Below is a small trained network, with its code and all its weights. Each question gives an input and a class and asks what happens when units are switched off, that is, made to give their printed mean instead of their output.

import numpy as np


def w(rows, s, z=0):
    codes = np.array(rows[::2]) - 128.0
    scale = np.full(codes.shape[1], s)
    scale[-1] = z or s
    return codes * scale


def f(y):
    return y / 2 * (1 + np.tanh(0.7978845608 * (y + 0.044715 * y**3)))


def log_softmax(a):
    a = a - a.max(-1, keepdims=True)
    return a - np.log(np.exp(a).sum(-1, keepdims=True))


def net(x, mask):
    res = np.array(x, float).reshape(1, 4) / 4 @ E
    y = f(res @ A[0][:, :-1].T + A[0][:, -1])
    res = res + np.where(mask, y, B[0][:, -1]) @ B[0][:, :-1]
    return log_softmax(res[-1] @ U[:, :-1].T + U[:, -1])


A, B = {}, {}
E = w([
[109,95,158,107,128,123,218,140,158,3],'x0',
[73,112,55,136,134,84,58,95,90,52],'x1',
[209,153,107,180,113,116,72,171,215,73],'x2',
[9,100,88,89,121,175,133,154,207,131],'x3',
],0.011)
A[0] = w([
[103,136,148,118,136,137,142,112,89,115,45],'neuron 0',
[138,109,146,139,142,154,157,127,175,170,42],'neuron 1',
[25,134,124,117,121,100,130,111,185,171,117],'neuron 2',
[201,130,112,125,131,124,75,141,201,94,125],'neuron 3',
[135,165,123,145,125,115,103,117,169,112,117],'neuron 4',
[69,113,107,118,134,135,133,140,204,136,13],'neuron 5',
[125,149,110,124,130,142,91,83,136,160,66],'neuron 6',
[135,140,113,107,137,142,129,129,123,118,255],'neuron 7',
[132,110,119,129,144,143,127,126,107,147,41],'neuron 8',
[152,116,145,135,133,145,213,133,173,185,144],'neuron 9',
[202,136,144,127,124,98,151,114,12,107,130],'neuron 10',
[145,139,115,122,132,135,109,136,133,170,42],'neuron 11',
[99,101,140,125,132,119,149,148,70,171,78],'neuron 12',
[77,136,139,133,110,106,153,142,84,144,56],'neuron 13',
[110,132,111,156,109,128,93,138,141,206,138],'neuron 14',
[101,147,126,138,116,149,90,101,102,84,65],'neuron 15',
[130,120,126,123,134,109,194,132,122,65,31],'neuron 16',
[119,136,124,114,116,122,91,127,116,154,35],'neuron 17',
[129,82,142,131,145,94,55,146,131,209,63],'neuron 18',
[110,116,103,133,131,112,95,140,88,95,65],'neuron 19',
[137,142,155,140,162,155,107,112,108,104,74],'neuron 20',
[172,112,139,137,131,124,140,126,82,112,76],'neuron 21',
[93,133,107,122,134,174,121,149,154,130,45],'neuron 22',
[165,131,131,148,121,119,78,137,183,104,61],'neuron 23',
[115,147,119,116,167,149,163,112,91,129,47],'neuron 24',
[186,130,117,125,122,125,142,138,61,116,37],'neuron 25',
[172,141,160,108,110,106,200,124,144,177,71],'neuron 26',
[165,125,111,133,128,123,92,142,192,113,44],'neuron 27',
[98,109,100,137,108,102,105,110,77,75,168],'neuron 28',
[85,137,125,121,142,141,73,121,75,78,149],'neuron 29',
[106,141,133,101,117,112,146,89,113,143,64],'neuron 30',
[183,134,137,126,139,128,122,126,81,103,21],'neuron 31',
[157,137,134,107,134,122,145,134,171,162,18],'neuron 32',
[134,93,102,108,142,114,79,126,94,99,37],'neuron 33',
[62,133,133,124,132,115,195,111,28,147,146],'neuron 34',
[92,148,123,134,134,100,94,120,114,100,43],'neuron 35',
[86,120,127,120,131,132,121,141,194,152,152],'neuron 36',
[113,125,156,157,115,111,151,149,130,142,23],'neuron 37',
[126,121,148,132,126,123,246,126,122,8,74],'neuron 38',
[119,105,135,123,123,128,150,139,54,138,70],'neuron 39',
[101,133,108,137,115,143,156,130,56,159,105],'neuron 40',
[149,129,106,124,137,129,65,122,91,195,145],'neuron 41',
[122,157,115,143,121,133,88,141,124,157,46],'neuron 42',
[131,137,107,115,145,117,147,145,132,140,22],'neuron 43',
],0.014,0.0067)
B[0] = w([
[133,140,128,132,99,151,141,98,184,119,143],'neuron 0',
[119,194,102,165,103,130,160,144,187,150,153],'neuron 1',
[122,109,137,201,115,127,118,91,53,134,220],'neuron 2',
[137,19,134,109,159,126,136,113,176,142,212],'neuron 3',
[146,92,146,111,126,140,149,110,146,147,160],'neuron 4',
[127,159,118,225,86,127,109,70,89,133,190],'neuron 5',
[111,175,123,92,102,126,110,108,138,108,160],'neuron 6',
[141,83,133,111,156,125,119,168,86,131,172],'neuron 7',
[129,156,127,123,94,145,128,86,161,124,129],'neuron 8',
[131,174,132,129,158,113,179,218,154,138,199],'neuron 9',
[106,95,137,218,127,118,117,116,30,133,230],'neuron 10',
[102,192,121,110,83,131,125,101,172,104,146],'neuron 11',
[133,97,114,121,126,129,130,93,207,105,171],'neuron 12',
[123,121,127,152,96,148,138,90,198,119,156],'neuron 13',
[129,154,133,64,133,123,96,135,89,96,196],'neuron 14',
[125,184,119,159,118,139,153,149,180,131,154],'neuron 15',
[101,195,115,73,96,137,100,85,130,99,177],'neuron 16',
[116,192,116,113,91,133,114,88,156,120,144],'neuron 17',
[133,188,140,75,116,139,102,92,124,101,187],'neuron 18',
[118,194,124,151,111,143,179,157,177,140,161],'neuron 19',
[126,147,119,152,112,129,133,106,128,132,132],'neuron 20',
[121,154,115,186,99,123,119,96,109,124,160],'neuron 21',
[111,148,114,209,105,119,128,92,125,100,162],'neuron 22',
[123,70,124,114,125,140,141,90,197,147,177],'neuron 23',
[125,135,101,140,111,131,121,84,202,129,145],'neuron 24',
[109,169,107,207,80,142,134,72,120,128,164],'neuron 25',
[120,193,116,158,130,119,187,187,172,150,180],'neuron 26',
[133,82,124,139,114,134,139,80,203,122,169],'neuron 27',
[132,169,140,138,153,117,178,210,143,149,205],'neuron 28',
[136,162,129,128,147,111,175,194,145,152,195],'neuron 29',
[128,120,120,148,109,132,129,100,194,107,148],'neuron 30',
[109,167,101,212,74,132,110,75,140,123,160],'neuron 31',
[99,186,90,158,93,142,170,103,195,129,140],'neuron 32',
[113,193,113,155,96,131,173,142,186,143,156],'neuron 33',
[162,12,133,101,155,118,123,120,182,140,227],'neuron 34',
[139,208,107,160,106,139,155,135,189,140,152],'neuron 35',
[136,115,133,178,126,114,122,121,60,141,192],'neuron 36',
[103,178,103,140,96,132,149,98,171,132,125],'neuron 37',
[129,183,135,2,126,142,41,101,87,94,249],'neuron 38',
[131,115,125,120,112,151,131,81,175,145,159],'neuron 39',
[132,83,125,106,128,143,130,108,178,139,177],'neuron 40',
[126,148,137,50,142,132,81,143,78,94,220],'neuron 41',
[109,169,121,95,115,143,121,95,147,101,153],'neuron 42',
[116,153,105,144,96,134,136,103,162,124,119],'neuron 43',
],0.025,0.016)
U = w([
[91,182,135,10,102,175,56,89,95,40,101],'0',
[138,34,127,92,123,172,132,53,198,120,107],'1',
[81,126,109,214,76,131,103,63,39,109,108],'2',
[101,202,103,108,126,139,201,201,154,141,89],'3',
[155,41,213,60,244,95,104,215,1,124,254],'4',
],0.0087,0.0063)

Each question gives the input, the list of numbers given to net, and the class t.
The units are the neurons (one row each of A and B). Each row of codes is followed by its name. A weight is (code - 128) times the scale printed after its matrix; where a second scale follows, it is the last column's (A, B and U).
mask holds one flag per neuron, in row order. A switched-off neuron (its flag False) gives its mean, the last column of its row in B, instead of its output. The means were averaged over made-up inputs and are rounded, as every weight is.
A unit's drop is (log p(t) with every unit on - log p(t) with that unit switched off) / (log p(t) with every unit on - log p(t) with every unit switched off).
The circuit of an input: a set's keep is (log p(t) with only the set's units on - log p(t) with every unit switched off) / (log p(t) with every unit on - log p(t) with every unit switched off). Starting from the 12 units with the biggest drops (on a tie, the unit counted first), units are removed one at a time, each time the one whose removal leaves the highest keep (on an exact tie, the one counted first), for as long as the keep stays at least 0.8.
units of the circuit, in order: the units of the circuit, biggest drop first
most important unit: the unit with the biggest drop
top k neurons: the k neurons with the biggest drops, biggest first
drop when u is switched off: that unit's drop, to one decimal
input [-4,1,5,-5], class 1: units of the circuit, in order	[neuron 3]
input [-6,7,-3,5], class 3: top 3 neurons	[neuron 38; neuron 29; neuron 28]
input [4,7,-2,7], class 2: top 3 neurons	[neuron 2; neuron 5; neuron 9]
input [-1,-7,4,-7], class 2: top 2 neurons	[neuron 10; neuron 31]
input [-8,-8,-4,-6], class 0: top 3 neurons	[neuron 41; neuron 18; neuron 14]
input [-4,-7,-7,6], class 1: top 2 neurons	[neuron 34; neuron 12]
input [0,-3,4,4], class 1: top 3 neurons	[neuron 10; neuron 3; neuron 27]
input [0,6,-5,1], class 3: top 2 neurons	[neuron 28; neuron 29]
input [-3,2,-3,1], class 4: top 2 neurons	[neuron 38; neuron 16]
input [2,-1,0,-4], class 2: top 2 neurons	[neuron 41; neuron 34]
input [-3,3,-4,0], class 1: top 2 neurons	[neuron 38; neuron 34]
input [-8,4,7,-8], class 0: top 4 neurons	[neuron 41; neuron 18; neuron 2; neuron 14]
input [-5,8,-8,-7], class 1: top 2 neurons	[neuron 34; neuron 40]
input [5,0,-7,2], class 1: units of the circuit, in order	[neuron 34]
input [-3,-2,4,-3], class 1: top 2 neurons	[neuron 38; neuron 3]
input [-1,6,-6,5], class 1: top 2 neurons	[neuron 34; neuron 9]
input [6,-3,-2,-8], class 2: drop when neuron 10 is switched off	6.9
input [-3,-8,2,-6], class 3: drop when neuron 26 is switched off	1.5
input [-1,-4,-1,-5], class 2: drop when neuron 10 is switched off	1.3
input [3,-1,-3,1], class 4: drop when neuron 18 is switched off	0.1
input [0,-5,1,-7], class 2: most important unit	neuron 10
